Here is a tiny trained network, its code and every weight. The questions are about switching its units off for an input and a class, where a switched-off unit gives its printed mean instead of its output.

import numpy as np


def w(rows, s, z=0):
    codes = np.array(rows[::2]) - 128.0
    scale = np.full(codes.shape[1], s)
    scale[-1] = z or s
    return codes * scale


def f(y):
    return y / 2 * (1 + np.tanh(0.7978845608 * (y + 0.044715 * y**3)))


def log_softmax(a):
    a = a - a.max(-1, keepdims=True)
    return a - np.log(np.exp(a).sum(-1, keepdims=True))


def net(x, mask):
    res = np.array(x, float).reshape(1, 4) / 4 @ E
    y = f(res @ A[0][:, :-1].T + A[0][:, -1])
    res = res + np.where(mask, y, B[0][:, -1]) @ B[0][:, :-1]
    return log_softmax(res[-1] @ U[:, :-1].T + U[:, -1])


A, B = {}, {}
E = w([
[153,199,81],'x0',
[253,149,128],'x1',
[173,31,171],'x2',
[137,143,207],'x3',
],0.0059)
A[0] = w([
[117,129,147,148],'N0',
[113,175,122,105],'N1',
[125,108,74,59],'N2',
[120,133,125,131],'N3',
[144,3,202,38],'N4',
[138,98,118,100],'N5',
[112,166,133,134],'N6',
[125,66,73,1],'N7',
[198,101,202,151],'N8',
[153,137,127,92],'N9',
[97,166,140,164],'N10',
[147,128,142,115],'N11',
[115,137,102,89],'N12',
[107,139,132,153],'N13',
[36,161,134,134],'N14',
[118,126,130,143],'N15',
[118,129,144,150],'N16',
[95,164,139,166],'N17',
[155,116,153,114],'N18',
[111,126,148,156],'N19',
[206,158,106,132],'N20',
[96,168,141,167],'N21',
[111,155,131,139],'N22',
[125,108,76,58],'N23',
[133,129,129,121],'N24',
[115,127,142,154],'N25',
[169,149,128,116],'N26',
[110,185,104,55],'N27',
[89,120,204,148],'N28',
[147,144,137,89],'N29',
[145,132,127,94],'N30',
[113,170,140,140],'N31',
[126,112,86,64],'N32',
[176,148,120,118],'N33',
[106,196,95,40],'N34',
[170,114,177,113],'N35',
[137,102,117,101],'N36',
[128,120,107,82],'N37',
[210,203,131,142],'N38',
[110,124,143,160],'N39',
[125,107,74,59],'N40',
],0.016,0.0034)
B[0] = w([
[127,139,151,137],'N0',
[84,140,104,140],'N1',
[121,104,66,127],'N2',
[122,130,127,128],'N3',
[54,3,106,255],'N4',
[110,104,120,134],'N5',
[96,149,117,137],'N6',
[87,151,75,132],'N7',
[194,57,132,229],'N8',
[154,139,113,130],'N9',
[86,157,137,146],'N10',
[148,123,128,135],'N11',
[116,113,107,126],'N12',
[108,138,143,135],'N13',
[39,158,183,175],'N14',
[119,131,139,132],'N15',
[126,137,149,136],'N16',
[84,156,141,147],'N17',
[148,100,128,149],'N18',
[121,140,161,141],'N19',
[189,203,118,187],'N20',
[84,160,136,148],'N21',
[104,143,126,134],'N22',
[122,105,69,126],'N23',
[131,128,126,127],'N24',
[121,136,152,137],'N25',
[168,168,114,148],'N26',
[74,117,93,145],'N27',
[171,145,184,182],'N28',
[143,146,105,127],'N29',
[144,129,115,126],'N30',
[95,157,115,139],'N31',
[123,108,85,123],'N32',
[176,170,122,154],'N33',
[62,109,82,155],'N34',
[168,85,121,174],'N35',
[114,105,117,131],'N36',
[127,117,109,120],'N37',
[143,234,52,207],'N38',
[116,137,161,141],'N39',
[121,104,66,127],'N40',
],0.048,0.0077)
U = w([
[2,86,131,180],'0',
[241,131,46,170],'1',
[119,206,227,214],'2',
[157,16,197,42],'3',
[124,242,88,2],'4',
],0.0034,0.0069)

Each question gives the input, the list of numbers given to net, and the class t.
The units are the neurons (one row each of A and B). Each row of codes is followed by its name. A weight is (code - 128) times the scale printed after its matrix; where a second scale follows, it is the last column's (A, B and U).
mask holds one flag per neuron, in row order. A switched-off neuron (its flag False) gives its mean, the last column of its row in B, instead of its output. The means were averaged over made-up inputs and are rounded, as every weight is.
A unit's drop is (log p(t) with every unit on - log p(t) with that unit switched off) / (log p(t) with every unit on - log p(t) with every unit switched off).
The circuit of an input: a set's keep is (log p(t) with only the set's units on - log p(t) with every unit switched off) / (log p(t) with every unit on - log p(t) with every unit switched off). Starting from the 12 units with the biggest drops (on a tie, the unit counted first), units are removed one at a time, each time the one whose removal leaves the highest keep (on an exact tie, the one counted first), for as long as the keep stays at least 0.8.
circuit, biggest first: the units of the circuit, biggest drop first
k most important neurons: the k neurons with the biggest drops, biggest first
drop of u: that unit's drop, to one decimal
input [3,-4,3,6], class 2: circuit, biggest first -> N4, N28
input [5,-5,-2,8], class 2: circuit, biggest first -> N4
input [0,2,2,-7], class 1: circuit, biggest first -> N4, N14
input [-6,0,-8,5], class 2: circuit, biggest first -> N4, N28
input [4,-4,3,0], class 2: circuit, biggest first -> N4, N8
input [-2,7,-5,-6], class 4: circuit, biggest first -> N8, N38
input [-3,4,-8,6], class 4: 2 most important neurons -> N38, N4
input [2,8,-5,3], class 4: 2 most important neurons -> N38, N4
input [2,3,-8,-3], class 4: 2 most important neurons -> N4, N38
input [-4,6,0,6], class 1: drop of N38 -> 0.2
input [7,-2,0,7], class 2: drop of N2 -> 0.1
input [4,0,6,-4], class 1: drop of N14 -> 0.3
